Below is a small trained network, with its code and all its weights. Each question gives an input and a target symbol and asks what happens when units are switched off, that is, made to give their printed mean instead of their output.

import numpy as np


def w(rows, s, z=0):
    codes = np.array(rows[::2]) - 128.0
    scale = np.full(codes.shape[1], s)
    scale[-1] = z or s
    return codes * scale


def norm(h):
    return h / np.sqrt((h * h).mean(-1, keepdims=True) + 1e-5)


def f(y):
    return y / 2 * (1 + np.tanh(0.7978845608 * (y + 0.044715 * y**3)))


def softmax(a):
    e = np.exp(a - a.max(-1, keepdims=True))
    return e / e.sum(-1, keepdims=True)


def log_softmax(a):
    a = a - a.max(-1, keepdims=True)
    return a - np.log(np.exp(a).sum(-1, keepdims=True))


def net(x, mask):
    ids = ['ΘΠΦαγδεζημξτω'.index(c) for c in x.split()]
    T = len(ids)
    res = E[ids] + P[:T]
    u = 0
    for l in range(3):
        q, k, v = (norm(res) @ M[l].T for M in (Q, K, V))
        z = softmax(np.where(np.tri(T) > 0, q @ k.T / 4**0.5, -1e9)) @ v
        res = res + np.where(mask[u], z, O[l][:, -1]) @ O[l][:, :-1]
        u += 1
        y = f(norm(res) @ A[l][:, :-1].T + A[l][:, -1])
        res = res + np.where(mask[u : u + 8], y, B[l][:, -1]) @ B[l][:, :-1]
        u += 8
    return log_softmax(norm(res)[-1] @ U[:, :-1].T + U[:, -1])


Q, K, V, O, A, B = {}, {}, {}, {}, {}, {}
E = w([
[54,86,110],'Θ',
[119,119,102],'Π',
[144,110,90],'Φ',
[90,125,102],'α',
[121,109,125],'γ',
[102,108,144],'δ',
[83,124,108],'ε',
[5,59,165],'ζ',
[111,115,91],'η',
[130,112,148],'μ',
[138,114,133],'ξ',
[126,147,204],'τ',
[137,114,120],'ω',
],0.024)
P = w([
[107,164,137],'0',
[107,118,27],'1',
[143,155,138],'2',
[95,72,136],'3',
[7,117,175],'4',
[143,155,139],'5',
[92,64,126],'6',
],0.017)
Q[0] = w([
[148,192,20],'0.h1',
[126,120,254],'0.h1',
[126,134,168],'0.h1',
[50,87,99],'0.h1',
],0.017)
K[0] = w([
[132,168,70],'0.h1',
[131,117,175],'0.h1',
[120,140,191],'0.h1',
[6,86,95],'0.h1',
],0.018)
V[0] = w([
[200,83,90],'0.h1',
[3,75,153],'0.h1',
[84,111,228],'0.h1',
[102,66,133],'0.h1',
],0.0057)
O[0] = w([
[172,198,180,76],'0.h1',
[2,201,108,253],'0.h1',
[204,9,133,170],'0.h1',
[132,118,179,167],'0.h1',
],0.0051,0.0043)
A[0] = w([
[73,154,116,138],'0.n1',
[188,74,72,93],'0.n2',
[130,230,152,85],'0.n3',
[119,142,108,71],'0.n4',
[121,141,111,71],'0.n5',
[183,129,155,97],'0.n6',
[158,230,112,129],'0.n7',
[243,249,95,3],'0.n8',
],0.016,0.0065)
B[0] = w([
[118,149,68,254],'0.n1',
[34,86,184,149],'0.n2',
[71,172,55,138],'0.n3',
[194,65,118,118],'0.n4',
[150,98,127,114],'0.n5',
[212,75,169,143],'0.n6',
[102,203,128,161],'0.n7',
[227,254,56,172],'0.n8',
],0.0096,0.0057)
Q[1] = w([
[51,116,37],'1.h1',
[209,2,139],'1.h1',
[206,198,46],'1.h1',
[209,46,44],'1.h1',
],0.0088)
K[1] = w([
[54,117,177],'1.h1',
[205,246,148],'1.h1',
[121,168,44],'1.h1',
[120,254,117],'1.h1',
],0.0089)
V[1] = w([
[49,158,242],'1.h1',
[122,242,171],'1.h1',
[160,216,177],'1.h1',
[102,2,40],'1.h1',
],0.0082)
O[1] = w([
[171,22,120,230],'1.h1',
[161,97,65,88],'1.h1',
[164,41,1,17],'1.h1',
[82,201,220,254],'1.h1',
],0.0095,0.004)
A[1] = w([
[110,124,138,116],'1.n1',
[129,47,62,83],'1.n2',
[123,208,194,38],'1.n3',
[105,201,148,2],'1.n4',
[97,75,30,124],'1.n5',
[215,70,170,80],'1.n6',
[104,116,119,102],'1.n7',
[202,120,249,32],'1.n8',
],0.013,0.0072)
B[1] = w([
[111,101,114,191],'1.n1',
[36,163,178,165],'1.n2',
[179,60,35,202],'1.n3',
[56,87,50,138],'1.n4',
[216,26,244,248],'1.n5',
[115,199,41,205],'1.n6',
[109,91,130,157],'1.n7',
[147,30,2,208],'1.n8',
],0.0081,0.0017)
Q[2] = w([
[106,166,138],'2.h1',
[90,136,47],'2.h1',
[119,137,52],'2.h1',
[112,151,247],'2.h1',
],0.013)
K[2] = w([
[118,187,156],'2.h1',
[134,167,9],'2.h1',
[162,154,92],'2.h1',
[43,133,157],'2.h1',
],0.012)
V[2] = w([
[95,83,77],'2.h1',
[134,100,180],'2.h1',
[2,105,148],'2.h1',
[119,61,136],'2.h1',
],0.0095)
O[2] = w([
[166,105,191,157],'2.h1',
[104,203,148,126],'2.h1',
[254,92,232,254],'2.h1',
[136,200,204,138],'2.h1',
],0.007,0.0085)
A[2] = w([
[38,106,108,63],'2.n1',
[178,252,113,1],'2.n2',
[67,60,178,74],'2.n3',
[82,163,148,104],'2.n4',
[155,47,150,246],'2.n5',
[157,140,189,38],'2.n6',
[58,56,129,68],'2.n7',
[41,73,175,113],'2.n8',
],0.017,0.0069)
B[2] = w([
[133,135,253,149],'2.n1',
[88,24,205,153],'2.n2',
[162,153,142,232],'2.n3',
[89,155,107,160],'2.n4',
[72,134,83,247],'2.n5',
[93,85,61,154],'2.n6',
[181,73,207,166],'2.n7',
[187,135,139,254],'2.n8',
],0.013,0.011)
U = w([
[125,140,87,254],'Θ',
[110,227,106,164],'Π',
[192,170,78,225],'Φ',
[233,127,131,164],'α',
[177,238,115,126],'γ',
[57,203,158,71],'δ',
[191,172,127,135],'ε',
[116,105,164,116],'ζ',
[39,182,146,62],'η',
[71,106,102,162],'μ',
[10,61,152,9],'ξ',
[183,6,134,55],'τ',
[21,154,126,116],'ω',
],0.021,0.01)

Each question gives the input, a string of symbols that net reads in full, and the target symbol t.
The units are the heads (4 rows each of Q, K, V and O) and the neurons (one row each of A and B). Each row of codes is followed by its name. A weight is (code - 128) times the scale printed after its matrix; where a second scale follows, it is the last column's (O, A, B and U).
mask holds one flag per unit, layer by layer, with each layer's heads first. A switched-off unit (its flag False) gives its mean, the last column of its rows in O or B, instead of its output. The means were averaged over made-up inputs and are rounded, as every weight is.
A unit's drop is (log p(t) with every unit on - log p(t) with that unit switched off) / (log p(t) with every unit on - log p(t) with every unit switched off).
The circuit of an input: a set's keep is (log p(t) with only the set's units on - log p(t) with every unit switched off) / (log p(t) with every unit on - log p(t) with every unit switched off). Starting from the 12 units with the biggest drops (on a tie, the unit counted first), units are removed one at a time, each time the one whose removal leaves the highest keep (on an exact tie, the one counted first), for as long as the keep stays at least 0.8.
circuit, biggest first: the units of the circuit, biggest drop first
most important unit: the unit with the biggest drop
k most important neurons: the k neurons with the biggest drops, biggest first
top k neurons in layer l: the k neurons of layer l with the biggest drops, biggest first
input Θ α ζ μ Π δ, target ξ: circuit, biggest first : [2.n6; 2.n7; 0.h1; 2.n1]
input α ω γ, target τ: 3 most important neurons : [1.n8; 0.n2; 0.n8]
input η α Φ, target γ: 4 most important neurons : [0.n8; 2.n5; 0.n7; 2.n2]
input ω ω μ, target μ: 2 most important neurons : [2.n5; 0.n8]
input τ Π τ ξ τ μ ε, target τ: top 2 neurons in layer 1 : [1.n5; 1.n6]
input τ ξ ω ω α Φ ε, target α: circuit, biggest first : [2.n8]
input α τ α Π, target α: 2 most important neurons : [2.n8; 2.n7]
input Φ τ Θ Φ γ ω τ, target τ: 2 most important neurons : [1.n8; 2.n5]
input Θ ω ξ, target Φ: 4 most important neurons : [1.n8; 0.n2; 0.n1; 0.n6]
input μ ω Θ ζ μ Π, target Π: 2 most important neurons : [0.n8; 0.n3]
input α Π Φ Φ ω Π, target Π: top 2 neurons in layer 0 : [0.n8; 0.n3]
input τ γ ω η Π μ, target μ: 3 most important neurons : [2.n5; 1.n6; 2.n8]
input α Π Π Θ μ ω Π, target α: top 3 neurons in layer 2 : [2.n8; 2.n3; 2.n2]
input δ τ η μ τ Φ ε, target τ: most important unit : 1.n5
input ξ γ ω α ζ γ, target τ: 2 most important neurons : [0.n2; 0.n7]
input ε δ ξ ω μ τ, target Θ: 3 most important neurons : [1.n8; 0.n6; 2.n8]
input ω ω Φ, target γ: top 2 neurons in layer 0 : [0.n8; 0.n6]
input ω ω ζ μ ε δ, target ξ: top 2 neurons in layer 2 : [2.n6; 2.n5]
input τ μ α ω γ τ, target Θ: top 2 neurons in layer 1 : [1.n8; 1.n6]
input Φ Θ τ τ ω, target τ: most important unit : 1.h1
